Here is a tiny trained network, its code and every weight. The questions are about switching its units off for an input and a target symbol, where a switched-off unit gives its printed mean instead of its output.

import numpy as np


def w(rows, s, z=0):
    codes = np.array(rows[::2]) - 128.0
    scale = np.full(codes.shape[1], s)
    scale[-1] = z or s
    return codes * scale


def f(y):
    return y / 2 * (1 + np.tanh(0.7978845608 * (y + 0.044715 * y**3)))


def softmax(a):
    e = np.exp(a - a.max(-1, keepdims=True))
    return e / e.sum(-1, keepdims=True)


def log_softmax(a):
    a = a - a.max(-1, keepdims=True)
    return a - np.log(np.exp(a).sum(-1, keepdims=True))


def net(x, mask):
    ids = ['ΛΣβδμπτψ'.index(c) for c in x.split()]
    T = len(ids)
    res = E[ids] + P[:T]
    u = 0
    for l in range(3):
        r = res
        for j in range(2):
            rows = slice(4 * j, 4 * j + 4)
            q, k, v = (r @ M[l][rows].T for M in (Q, K, V))
            z = softmax(np.where(np.tri(T) > 0, q @ k.T / 4**0.5, -1e9)) @ v
            o = O[l][rows]
            res = res + np.where(mask[u + j], z, o[:, -1]) @ o[:, :-1]
        u += 2
        y = f(res @ A[l][:, :-1].T + A[l][:, -1])
        res = res + np.where(mask[u : u + 4], y, B[l][:, -1]) @ B[l][:, :-1]
        u += 4
    return log_softmax(res[-1] @ U[:, :-1].T + U[:, -1])


Q, K, V, O, A, B = {}, {}, {}, {}, {}, {}
E = w([
[154,172,169,8,77,224],'Λ',
[251,46,122,75,190,219],'Σ',
[152,229,87,150,107,61],'β',
[129,19,117,219,76,179],'δ',
[140,165,185,217,53,52],'μ',
[95,123,163,93,140,24],'π',
[88,93,68,165,96,64],'τ',
[104,182,205,179,233,155],'ψ',
],0.011)
P = w([
[229,134,151,99,70,116],'0',
[202,139,153,106,69,119],'1',
[187,131,148,122,77,120],'2',
[167,136,140,135,95,118],'3',
[148,140,131,139,110,122],'4',
[129,141,130,148,121,120],'5',
[111,142,125,158,137,120],'6',
[93,145,120,166,154,117],'7',
[75,147,113,173,166,117],'8',
[58,149,111,183,182,115],'9',
[38,145,109,192,193,109],'10',
[24,149,98,194,208,108],'11',
[2,158,99,201,217,104],'12',
],0.0078)
Q[0] = w([
[123,185,124,200,83,89],'L0H0',
[153,182,93,212,55,93],'L0H0',
[110,251,76,204,102,35],'L0H0',
[98,122,191,157,136,86],'L0H0',
[117,61,170,56,131,188],'L0H1',
[189,160,117,129,108,138],'L0H1',
[138,106,140,107,122,172],'L0H1',
[170,162,130,113,106,138],'L0H1',
],0.012)
K[0] = w([
[19,102,122,162,173,81],'L0H0',
[13,72,142,169,153,69],'L0H0',
[13,159,138,200,166,67],'L0H0',
[102,149,111,119,181,141],'L0H0',
[129,154,165,3,139,149],'L0H1',
[174,90,91,125,73,120],'L0H1',
[151,137,142,83,123,145],'L0H1',
[149,111,108,116,86,132],'L0H1',
],0.012)
V[0] = w([
[130,112,124,171,85,156],'L0H0',
[97,158,116,179,131,88],'L0H0',
[72,69,173,56,125,36],'L0H0',
[180,147,255,220,43,161],'L0H0',
[214,128,37,133,66,89],'L0H1',
[156,118,134,148,92,88],'L0H1',
[61,132,147,84,136,97],'L0H1',
[216,178,129,167,101,90],'L0H1',
],0.0074)
O[0] = w([
[183,131,84,146,107,134,138],'L0H0',
[107,122,117,155,103,79,182],'L0H0',
[136,62,219,131,211,57,127],'L0H0',
[187,180,100,254,102,191,222],'L0H0',
[60,107,208,90,117,57,214],'L0H1',
[146,129,162,119,119,91,200],'L0H1',
[146,131,93,140,59,161,88],'L0H1',
[127,130,168,150,136,40,253],'L0H1',
],0.0061,0.004)
A[0] = w([
[144,170,82,210,173,150,162],'L0N0',
[67,194,184,195,242,110,251],'L0N1',
[26,133,64,197,142,93,254],'L0N2',
[164,129,217,177,254,184,239],'L0N3',
],0.0064,0.0026)
B[0] = w([
[165,126,134,236,185,146,172],'L0N0',
[107,145,246,164,236,98,254],'L0N1',
[2,135,105,204,139,135,234],'L0N2',
[127,21,190,92,214,168,180],'L0N3',
],0.007,0.0071)
Q[1] = w([
[103,157,139,148,117,97],'L1H0',
[91,140,173,147,122,85],'L1H0',
[121,163,248,160,169,37],'L1H0',
[114,197,156,124,146,116],'L1H0',
[102,124,122,144,119,99],'L1H1',
[107,129,134,119,107,127],'L1H1',
[126,117,95,107,114,180],'L1H1',
[125,126,164,150,164,83],'L1H1',
],0.013)
K[1] = w([
[57,143,164,192,154,114],'L1H0',
[37,132,120,166,179,144],'L1H0',
[2,110,105,165,154,141],'L1H0',
[39,176,135,162,121,105],'L1H0',
[87,115,140,188,147,149],'L1H1',
[103,117,147,114,135,150],'L1H1',
[212,144,145,124,118,157],'L1H1',
[35,105,89,184,134,61],'L1H1',
],0.0098)
V[1] = w([
[139,120,62,98,6,92],'L1H0',
[125,42,84,118,92,132],'L1H0',
[49,109,154,241,157,171],'L1H0',
[156,254,140,102,132,83],'L1H0',
[191,195,198,35,118,154],'L1H1',
[115,179,92,166,132,111],'L1H1',
[144,94,182,144,153,129],'L1H1',
[181,112,213,154,157,140],'L1H1',
],0.0055)
O[1] = w([
[84,105,83,233,237,105,4],'L1H0',
[162,47,78,189,180,65,70],'L1H0',
[247,162,148,134,56,178,245],'L1H0',
[3,235,126,85,161,172,131],'L1H0',
[18,158,124,144,147,190,67],'L1H1',
[109,123,107,96,81,83,156],'L1H1',
[125,87,190,102,79,174,151],'L1H1',
[106,100,211,91,131,185,151],'L1H1',
],0.0043,0.012)
A[1] = w([
[102,213,130,123,132,128,88],'L1N0',
[3,188,128,87,132,139,118],'L1N1',
[162,247,113,110,64,100,148],'L1N2',
[174,69,65,115,231,166,252],'L1N3',
],0.0072,0.0021)
B[1] = w([
[92,87,112,163,144,160,177],'L1N0',
[32,94,103,85,201,176,160],'L1N1',
[91,48,53,131,61,158,254],'L1N2',
[125,2,143,63,141,130,149],'L1N3',
],0.0077,0.0074)
Q[2] = w([
[161,217,109,221,147,78],'L2H0',
[40,23,70,103,74,79],'L2H0',
[89,59,24,201,154,153],'L2H0',
[69,100,80,196,250,254],'L2H0',
[147,86,147,164,112,202],'L2H1',
[229,59,185,46,208,70],'L2H1',
[21,51,203,86,140,5],'L2H1',
[103,66,88,202,136,109],'L2H1',
],0.0038)
K[2] = w([
[81,157,120,253,87,20],'L2H0',
[143,137,162,143,231,181],'L2H0',
[120,97,95,176,154,113],'L2H0',
[74,18,60,123,122,115],'L2H0',
[122,106,129,132,117,175],'L2H1',
[133,120,113,60,206,158],'L2H1',
[69,53,121,118,151,85],'L2H1',
[164,77,98,123,112,111],'L2H1',
],0.0056)
V[2] = w([
[184,155,141,144,207,106],'L2H0',
[155,186,196,244,255,151],'L2H0',
[95,24,108,128,94,127],'L2H0',
[208,119,107,167,213,192],'L2H0',
[125,142,48,74,144,82],'L2H1',
[109,135,40,79,89,136],'L2H1',
[114,134,156,201,167,142],'L2H1',
[135,232,164,87,137,117],'L2H1',
],0.0036)
O[2] = w([
[111,143,122,126,89,97,108],'L2H0',
[117,151,174,44,1,87,185],'L2H0',
[129,130,97,129,156,144,144],'L2H0',
[72,130,130,74,112,131,105],'L2H0',
[81,126,124,91,89,127,3],'L2H1',
[90,103,140,49,135,89,43],'L2H1',
[155,101,135,149,133,177,149],'L2H1',
[115,95,126,156,115,113,108],'L2H1',
],0.0061,0.004)
A[2] = w([
[60,168,90,141,126,101,3],'L2N0',
[189,153,193,146,110,147,29],'L2N1',
[152,147,106,162,151,2,96],'L2N2',
[112,94,135,139,196,218,81],'L2N3',
],0.0079,0.0015)
B[2] = w([
[66,2,69,137,205,132,148],'L2N0',
[38,76,68,87,183,57,255],'L2N1',
[152,222,3,85,144,34,206],'L2N2',
[235,152,43,115,105,66,234],'L2N3',
],0.0055,0.0073)
U = w([
[170,172,148,131,146,147,98],'Λ',
[156,71,103,82,130,121,62],'Σ',
[54,79,102,120,137,127,64],'β',
[124,219,70,88,135,210,254],'δ',
[154,96,133,255,105,174,140],'μ',
[79,149,220,67,155,122,158],'π',
[149,180,72,104,135,49,147],'τ',
[126,129,129,72,61,126,80],'ψ',
],0.0062,0.004)

Each question gives the input, a string of symbols that net reads in full, and the target symbol t.
The units are the heads (4 rows each of Q, K, V and O) and the neurons (one row each of A and B). Each row of codes is followed by its name. A weight is (code - 128) times the scale printed after its matrix; where a second scale follows, it is the last column's (O, A, B and U).
mask holds one flag per unit, layer by layer, with each layer's heads first. A switched-off unit (its flag False) gives its mean, the last column of its rows in O or B, instead of its output. The means were averaged over made-up inputs and are rounded, as every weight is.
A unit's drop is (log p(t) with every unit on - log p(t) with that unit switched off) / (log p(t) with every unit on - log p(t) with every unit switched off).
The circuit of an input: a set's keep is (log p(t) with only the set's units on - log p(t) with every unit switched off) / (log p(t) with every unit on - log p(t) with every unit switched off). Starting from the 12 units with the biggest drops (on a tie, the unit counted first), units are removed one at a time, each time the one whose removal leaves the highest keep (on an exact tie, the one counted first), for as long as the keep stays at least 0.8.
units of the circuit, in order: the units of the circuit, biggest drop first
most important unit: the unit with the biggest drop
k most important neurons: the k neurons with the biggest drops, biggest first
which heads matter: for each layer, one digit per head in row order, 1 if its drop is at least 0.15 and else 0, layers parted by /
drop of u: that unit's drop, to one decimal
input μ τ Σ ψ Σ δ π π π μ, target π: which heads matter => 10 / 00 / 00
input τ β τ δ μ μ Λ ψ π β, target ψ: which heads matter => 00 / 10 / 10
input Λ Σ Σ π β τ τ δ μ π β β, target π: units of the circuit, in order => L0H0, L0N1
input Λ τ τ Λ δ ψ ψ π, target ψ: which heads matter => 00 / 10 / 10
input ψ τ τ Λ ψ β β μ π π ψ ψ, target μ: units of the circuit, in order => L0H1, L0N0
input μ τ δ π β, target π: which heads matter => 11 / 10 / 00
input Σ ψ Σ, target Σ: units of the circuit, in order => L1N3, L1H0, L0N3, L0N1
input β Λ δ ψ ψ Λ τ τ μ μ Λ β, target μ: which heads matter => 00 / 10 / 00
input ψ μ Σ δ δ Λ β π π ψ β τ, target ψ: units of the circuit, in order => L0N1, L1H0, L0N3, L1N2
input μ ψ ψ τ π ψ Σ μ π Σ μ, target π: units of the circuit, in order => L0H0, L0N1, L1N2
input τ β δ ψ Σ τ μ π Λ π, target π: units of the circuit, in order => L0H0, L0N1, L1N2
input Σ ψ Λ β τ Σ π τ, target τ: which heads matter => 10 / 11 / 00
input μ β δ Σ Σ π δ Λ ψ τ ψ μ μ, target ψ: most important unit => L1H0
input μ β τ τ π β τ π, target τ: most important unit => L0N2
input Λ Λ π β τ μ Λ Σ μ, target μ: which heads matter => 10 / 10 / 00
input Λ τ ψ β μ Σ τ μ τ π π, target τ: which heads matter => 01 / 11 / 00
input δ β β τ Σ β ψ β ψ ψ τ τ, target ψ: which heads matter => 01 / 10 / 10
input δ τ Λ Σ μ δ ψ π δ δ ψ, target Λ: 4 most important neurons => L0N3, L0N1, L2N3, L1N2
input β π μ π τ τ δ μ, target τ: which heads matter => 00 / 11 / 00
input β μ Λ, target δ: most important unit => L1H1
input τ π δ β ψ β β τ Λ Λ π τ, target τ: 2 most important neurons => L2N2, L0N2
input β ψ δ β Σ β, target β: 2 most important neurons => L0N2, L1N2
input β τ π τ ψ β β Λ π δ β β ψ, target Λ: 2 most important neurons => L0N3, L0N1
input Λ δ π β Σ ψ, target π: 2 most important neurons => L0N3, L0N1
input μ δ δ β μ Λ Σ δ Λ π τ Σ, target Σ: 3 most important neurons => L1N3, L0N3, L2N3
input β τ τ π τ τ Λ τ β β ψ π, target ψ: drop of L0H1 => 0.2
input Σ β τ Σ τ ψ μ, target ψ: drop of L0N1 => 0.9
input ψ β β τ Λ μ Λ τ μ, target τ: drop of L2N1 => 0.0
input μ τ δ Λ μ Λ β β, target β: drop of L0H1 => 0.2
